Here is a tiny trained network, its code and every weight. The questions are about switching its units off for an input and a class, where a switched-off unit gives its printed mean instead of its output.

import numpy as np


def w(rows, s, z=0):
    codes = np.array(rows[::2]) - 128.0
    scale = np.full(codes.shape[1], s)
    scale[-1] = z or s
    return codes * scale


def norm(h):
    return h / np.sqrt((h * h).mean(-1, keepdims=True) + 1e-5)


def f(y):
    return np.maximum(y, 0)


def log_softmax(a):
    a = a - a.max(-1, keepdims=True)
    return a - np.log(np.exp(a).sum(-1, keepdims=True))


def net(x, mask):
    res = np.array(x, float).reshape(1, 8) / 4 @ E
    u = 0
    for l in range(2):
        y = f(norm(res) @ A[l][:, :-1].T + A[l][:, -1])
        res = res + np.where(mask[u : u + 5], y, B[l][:, -1]) @ B[l][:, :-1]
        u += 5
    return log_softmax(norm(res)[-1] @ U[:, :-1].T + U[:, -1])


A, B = {}, {}
E = w([
[124,127,133,120,123],'x0',
[172,132,191,249,100],'x1',
[43,51,116,152,123],'x2',
[131,128,128,128,112],'x3',
[127,122,135,131,130],'x4',
[148,89,167,127,210],'x5',
[127,126,128,130,119],'x6',
[3,214,199,144,159],'x7',
],0.0015)
A[0] = w([
[127,191,76,25,202,78],'0.n1',
[77,112,34,28,119,52],'0.n2',
[185,254,98,85,80,150],'0.n3',
[69,218,184,128,176,3],'0.n4',
[231,211,182,79,179,19],'0.n5',
],0.0035,0.002)
B[0] = w([
[197,149,189,251,180,236],'0.n1',
[193,118,230,215,194,241],'0.n2',
[44,8,157,144,172,254],'0.n3',
[103,142,2,68,189,214],'0.n4',
[30,8,149,41,9,209],'0.n5',
],0.004,0.0018)
A[1] = w([
[28,233,105,120,128,16],'1.n1',
[253,105,12,92,130,48],'1.n2',
[40,17,113,105,134,23],'1.n3',
[150,71,202,134,238,40],'1.n4',
[211,122,22,100,135,2],'1.n5',
],0.0039,0.0015)
B[1] = w([
[194,167,44,76,118,180],'1.n1',
[16,246,101,81,201,164],'1.n2',
[153,30,152,30,2,211],'1.n3',
[191,102,59,155,40,255],'1.n4',
[64,227,95,96,159,140],'1.n5',
],0.0048,0.0032)
U = w([
[146,102,66,99,86,254],'0',
[66,23,162,36,48,82],'1',
[35,246,27,42,231,38],'2',
[162,98,68,127,114,127],'3',
[228,178,247,254,206,95],'4',
],0.0047,0.0029)

Each question gives the input, the list of numbers given to net, and the class t.
The units are the neurons (one row each of A and B). Each row of codes is followed by its name. A weight is (code - 128) times the scale printed after its matrix; where a second scale follows, it is the last column's (A, B and U).
mask holds one flag per neuron, layer by layer. A switched-off neuron (its flag False) gives its mean, the last column of its row in B, instead of its output. The means were averaged over made-up inputs and are rounded, as every weight is.
A unit's drop is (log p(t) with every unit on - log p(t) with that unit switched off) / (log p(t) with every unit on - log p(t) with every unit switched off).
The circuit of an input: a set's keep is (log p(t) with only the set's units on - log p(t) with every unit switched off) / (log p(t) with every unit on - log p(t) with every unit switched off). Starting from all 10 units, units are removed one at a time, each time the one whose removal leaves the highest keep (on an exact tie, the one counted first), for as long as the keep stays at least 0.8.
units of the circuit, in order: the units of the circuit, biggest drop first
most important unit: the unit with the biggest drop
top k neurons: the k neurons with the biggest drops, biggest first
k most important neurons of layer l: the k neurons of layer l with the biggest drops, biggest first
drop when u is switched off: that unit's drop, to one decimal
input [3,4,0,6,1,2,6,2], class 4: top neuron : (0.n3)
input [-2,-1,-4,5,-2,7,-6,-8], class 2: units of the circuit, in order : (1.n2 1.n5)
input [6,-8,7,-5,6,-1,-4,3], class 4: top 3 neurons : (0.n2 0.n1 0.n5)
input [-3,2,4,-1,8,-2,-2,-5], class 2: 2 most important neurons of layer 0 : (0.n3 0.n5)
input [0,-8,1,-5,4,-6,7,-6], class 4: top 2 neurons : (0.n2 0.n1)
input [2,5,-2,6,-2,7,-7,-8], class 2: top 2 neurons : (1.n2 0.n2)
input [1,7,-5,6,-6,1,2,-7], class 2: units of the circuit, in order : (1.n2 0.n2 0.n1)
input [5,-8,-5,1,3,2,-5,-4], class 4: top 2 neurons : (0.n1 0.n2)
input [-6,3,3,1,6,-4,1,-7], class 2: top 2 neurons : (1.n2 0.n3)
input [-6,-4,3,7,-5,-2,1,6], class 2: top 3 neurons : (0.n3 0.n5 1.n4)
input [2,-2,4,6,0,-2,-5,6], class 2: 2 most important neurons of layer 1 : (1.n4 1.n1)
input [0,-8,-4,-1,0,-5,8,1], class 4: units of the circuit, in order : (0.n1 0.n2)
input [3,-1,-1,-7,3,-1,4,7], class 2: top 2 neurons : (1.n4 0.n5)
input [-2,-7,-5,5,6,5,-3,-1], class 4: units of the circuit, in order : (0.n1)
input [7,3,-1,3,8,-2,-8,7], class 2: 2 most important neurons of layer 1 : (1.n4 1.n3)
input [7,4,-4,-7,-5,8,1,6], class 0: 3 most important neurons of layer 0 : (0.n5 0.n4 0.n3)
input [0,6,-6,-4,-4,-4,7,-8], class 2: top 2 neurons : (1.n2 0.n2)
input [6,-8,-7,-6,2,-7,1,-2], class 4: top 4 neurons : (0.n1 0.n2 1.n3 0.n4)
input [4,8,-8,1,3,5,5,3], class 1: top 3 neurons : (0.n5 0.n1 0.n2)
input [-5,-1,3,7,4,-3,-3,-8], class 2: most important unit : 1.n2
input [-2,3,-4,-5,-1,1,-6,-1], class 1: drop when 0.n5 is switched off : 0.4
input [-6,-8,-3,7,0,0,3,5], class 4: drop when 0.n2 is switched off : 0.2
input [0,-2,-1,-7,4,0,-2,0], class 4: drop when 0.n1 is switched off : 0.4
